Below are the code and all the weights of a small trained network. Each question names an input and a class and asks about switching units off, where a switched-off unit gives its printed mean instead of its output.

import numpy as np


def w(rows, s, z=0):
    codes = np.array(rows[::2]) - 128.0
    scale = np.full(codes.shape[1], s)
    scale[-1] = z or s
    return codes * scale


def f(y):
    return np.maximum(y, 0)


def log_softmax(a):
    a = a - a.max(-1, keepdims=True)
    return a - np.log(np.exp(a).sum(-1, keepdims=True))


def net(x, mask):
    res = np.array(x, float).reshape(1, 3) / 4 @ E
    y = f(res @ A[0][:, :-1].T + A[0][:, -1])
    res = res + np.where(mask, y, B[0][:, -1]) @ B[0][:, :-1]
    return log_softmax(res[-1] @ U[:, :-1].T + U[:, -1])


A, B = {}, {}
E = w([
[250,193,20,69,190,210,47,155,99,2,147],'x0',
[29,30,80,76,182,207,31,103,237,158,76],'x1',
[92,105,118,201,158,196,120,90,70,209,149],'x2',
],0.0099)
A[0] = w([
[143,121,116,182,147,191,115,114,85,158,135,114],'neuron 1',
[113,168,145,141,118,109,170,141,95,155,123,108],'neuron 2',
[113,109,159,172,104,97,187,129,126,161,137,253],'neuron 3',
[164,155,115,117,126,100,151,133,112,90,137,172],'neuron 4',
[133,163,136,86,142,154,77,119,104,116,110,116],'neuron 5',
[121,128,108,126,129,156,72,113,120,127,132,61],'neuron 6',
[121,144,119,179,123,165,128,133,74,151,131,59],'neuron 7',
[107,135,149,124,118,80,164,128,125,153,141,171],'neuron 8',
[127,145,136,111,116,94,135,142,140,110,114,65],'neuron 9',
[117,118,138,172,155,96,154,106,106,108,125,23],'neuron 10',
[113,105,131,38,118,85,92,141,251,103,117,162],'neuron 11',
[131,125,97,133,149,212,66,130,113,142,132,106],'neuron 12',
],0.015,0.0029)
B[0] = w([
[148,121,146,56,195,114,70,113,70,93,129,189],'neuron 1',
[208,109,149,114,106,135,138,128,136,181,87,198],'neuron 2',
[160,9,199,130,119,114,147,142,117,125,137,245],'neuron 3',
[210,160,89,99,129,147,100,146,100,105,135,209],'neuron 4',
[142,156,104,179,101,111,162,163,156,119,131,185],'neuron 5',
[60,115,107,174,156,84,178,160,151,126,139,171],'neuron 6',
[97,197,193,51,104,94,129,129,127,158,119,178],'neuron 7',
[152,92,162,176,137,95,157,89,143,135,114,203],'neuron 8',
[115,176,186,163,126,147,136,112,99,189,144,158],'neuron 9',
[117,99,139,182,101,117,153,112,88,75,144,161],'neuron 10',
[25,84,175,49,180,116,87,84,88,150,119,249],'neuron 11',
[81,35,75,104,129,168,117,136,202,113,108,212],'neuron 12',
],0.014,0.017)
U = w([
[182,104,217,171,90,98,199,113,87,194,130,209],'0',
[37,192,133,209,98,135,120,104,123,159,196,18],'1',
[180,250,155,74,129,131,83,152,33,135,180,206],'2',
[75,194,157,161,112,139,151,111,146,171,134,3],'3',
[178,144,88,159,117,160,136,192,153,119,160,48],'4',
[1,79,152,90,185,140,87,100,154,159,107,228],'5',
],0.0089,0.0031)

Each question gives the input, the list of numbers given to net, and the class t.
The units are the neurons (one row each of A and B). Each row of codes is followed by its name. A weight is (code - 128) times the scale printed after its matrix; where a second scale follows, it is the last column's (A, B and U).
mask holds one flag per neuron, in row order. A switched-off neuron (its flag False) gives its mean, the last column of its row in B, instead of its output. The means were averaged over made-up inputs and are rounded, as every weight is.
A unit's drop is (log p(t) with every unit on - log p(t) with that unit switched off) / (log p(t) with every unit on - log p(t) with every unit switched off).
The circuit of an input: a set's keep is (log p(t) with only the set's units on - log p(t) with every unit switched off) / (log p(t) with every unit on - log p(t) with every unit switched off). Starting from all 12 units, units are removed one at a time, each time the one whose removal leaves the highest keep (on an exact tie, the one counted first), for as long as the keep stays at least 0.8.
units of the circuit, in order: the units of the circuit, biggest drop first
top k neurons: the k neurons with the biggest drops, biggest first
drop when u is switched off: that unit's drop, to one decimal
input [8,-1,4], class 4: units of the circuit, in order -> [neuron 11]
input [1,-7,-8], class 2: top 2 neurons -> [neuron 4; neuron 3]
input [-4,3,2], class 0: top 3 neurons -> [neuron 12; neuron 11; neuron 3]
input [-3,1,5], class 0: top 2 neurons -> [neuron 11; neuron 12]
input [-6,4,7], class 0: top 2 neurons -> [neuron 11; neuron 3]
input [6,0,2], class 4: top 2 neurons -> [neuron 11; neuron 5]
input [-2,0,2], class 0: top 2 neurons -> [neuron 11; neuron 12]
input [-2,0,7], class 0: top 2 neurons -> [neuron 11; neuron 3]
input [2,0,1], class 4: drop when neuron 11 is switched off -> 1.1
input [1,-3,-3], class 2: drop when neuron 3 is switched off -> 0.2
input [-4,0,8], class 0: drop when neuron 11 is switched off -> 0.1
input [4,-1,-3], class 2: drop when neuron 12 is switched off -> 0.1
